Below are the code and all the weights of a small trained network. Each question names an input and a target symbol and asks about switching units off, where a switched-off unit gives its printed mean instead of its output.

import numpy as np


def w(rows, s, z=0):
    codes = np.array(rows[::2]) - 128.0
    scale = np.full(codes.shape[1], s)
    scale[-1] = z or s
    return codes * scale


def f(y):
    return np.maximum(y, 0)


def softmax(a):
    e = np.exp(a - a.max(-1, keepdims=True))
    return e / e.sum(-1, keepdims=True)


def log_softmax(a):
    a = a - a.max(-1, keepdims=True)
    return a - np.log(np.exp(a).sum(-1, keepdims=True))


def net(x, mask):
    ids = ['αβγδεη'.index(c) for c in x.split()]
    T = len(ids)
    res = E[ids] + P[:T]
    r = res
    for j in range(2):
        rows = slice(2 * j, 2 * j + 2)
        q, k, v = (r @ M[0][rows].T for M in (Q, K, V))
        z = softmax(np.where(np.tri(T) > 0, q @ k.T / 2**0.5, -1e9)) @ v
        o = O[0][rows]
        res = res + np.where(mask[j], z, o[:, -1]) @ o[:, :-1]
    y = f(res @ A[0][:, :-1].T + A[0][:, -1])
    res = res + np.where(mask[2:6], y, B[0][:, -1]) @ B[0][:, :-1]
    return log_softmax(res[-1] @ U[:, :-1].T + U[:, -1])


Q, K, V, O, A, B = {}, {}, {}, {}, {}, {}
E = w([
[120,187,138,185,134,59,90,118],'α',
[65,152,117,118,64,99,188,148],'β',
[102,50,118,115,140,31,144,93],'γ',
[205,129,76,126,108,145,177,59],'δ',
[148,103,6,104,161,114,116,81],'ε',
[116,171,156,129,174,123,140,147],'η',
],0.022)
P = w([
[182,119,112,163,115,9,118,198],'0',
[141,137,139,20,110,55,105,170],'1',
[77,71,121,66,112,127,66,141],'2',
[85,78,176,178,152,101,155,168],'3',
[128,91,158,74,170,73,136,121],'4',
[72,92,130,47,140,128,121,31],'5',
],0.012)
Q[0] = w([
[68,24,153,163,119,140,151,124],'H0',
[113,75,93,154,196,19,242,163],'H0',
[37,136,92,106,107,209,43,46],'H1',
[113,136,75,2,125,15,75,81],'H1',
],0.015)
K[0] = w([
[66,126,94,83,135,124,160,91],'H0',
[89,136,182,175,194,139,190,54],'H0',
[103,119,66,78,172,1,159,100],'H1',
[54,68,95,132,212,166,154,65],'H1',
],0.018)
V[0] = w([
[153,120,161,180,86,56,243,204],'H0',
[109,200,124,122,216,129,226,182],'H0',
[73,140,199,138,22,88,154,134],'H1',
[144,4,64,63,226,89,111,231],'H1',
],0.011)
O[0] = w([
[95,50,132,175,133,197,41,180,247],'H0',
[180,188,137,95,195,140,59,177,157],'H0',
[110,93,2,121,159,151,148,171,148],'H1',
[125,180,157,122,216,153,187,9,210],'H1',
],0.0083,0.015)
A[0] = w([
[115,217,155,246,85,72,206,194,117],'N0',
[128,136,115,202,60,168,78,133,184],'N1',
[150,167,198,73,111,150,141,113,2],'N2',
[200,152,158,252,83,154,219,170,91],'N3',
],0.013,0.0024)
B[0] = w([
[244,10,29,57,155,197,197,65,163],'N0',
[209,177,170,202,147,82,170,143,245],'N1',
[54,118,125,119,86,153,64,106,199],'N2',
[16,124,22,26,105,95,78,177,143],'N3',
],0.012,0.011)
U = w([
[142,198,128,157,109,74,105,143,87],'α',
[128,169,6,88,97,109,59,137,135],'β',
[144,237,83,108,156,113,174,109,123],'γ',
[229,84,146,76,73,146,99,118,224],'δ',
[135,70,97,131,102,133,19,94,3],'ε',
[183,163,153,3,171,112,75,176,190],'η',
],0.0064,0.0045)

Each question gives the input, a string of symbols that net reads in full, and the target symbol t.
The units are the heads (2 rows each of Q, K, V and O) and the neurons (one row each of A and B). Each row of codes is followed by its name. A weight is (code - 128) times the scale printed after its matrix; where a second scale follows, it is the last column's (O, A, B and U).
mask holds one flag per unit, heads first, then neurons. A switched-off unit (its flag False) gives its mean, the last column of its rows in O or B, instead of its output. The means were averaged over made-up inputs and are rounded, as every weight is.
A unit's drop is (log p(t) with every unit on - log p(t) with that unit switched off) / (log p(t) with every unit on - log p(t) with every unit switched off).
The circuit of an input: a set's keep is (log p(t) with only the set's units on - log p(t) with every unit switched off) / (log p(t) with every unit on - log p(t) with every unit switched off). Starting from all 6 units, units are removed one at a time, each time the one whose removal leaves the highest keep (on an exact tie, the one counted first), for as long as the keep stays at least 0.8.
units of the circuit, in order: the units of the circuit, biggest drop first
most important unit: the unit with the biggest drop
top k neurons: the k neurons with the biggest drops, biggest first
which heads matter: for each layer, one digit per head in row order, 1 if its drop is at least 0.15 and else 0, layers parted by /
drop of u: that unit's drop, to one decimal
input δ α γ δ β, target δ: most important unit : H1
input β α β δ α, target δ: units of the circuit, in order : [H1, N0, H0]
input η β ε ε α, target ε: units of the circuit, in order : [N2, H1, N1]
input η β α α β, target β: which heads matter : 01
input β δ γ η α, target η: which heads matter : 10
input α δ α β, target α: units of the circuit, in order : [H0, N1, H1, N0]
input β γ γ, target γ: which heads matter : 11
input ε ε δ, target ε: units of the circuit, in order : [N2, H1]
input γ β β α, target δ: which heads matter : 00
input δ α α ε, target γ: which heads matter : 10
input α α α ε α η, target ε: which heads matter : 01
input α γ β α α, target β: which heads matter : 01
input δ δ ε η, target η: which heads matter : 10
input β α β δ α β, target β: most important unit : H1
input δ α α γ α η, target γ: which heads matter : 11
input α α α δ, target β: which heads matter : 00
input α δ α β α α, target α: which heads matter : 01
input α δ ε α δ, target ε: drop of N1 : 0.2
input δ η γ γ α, target γ: drop of N2 : 0.1
input β η α α γ, target γ: drop of N2 : 0.1
input γ β β, target γ: top neuron : [N2]
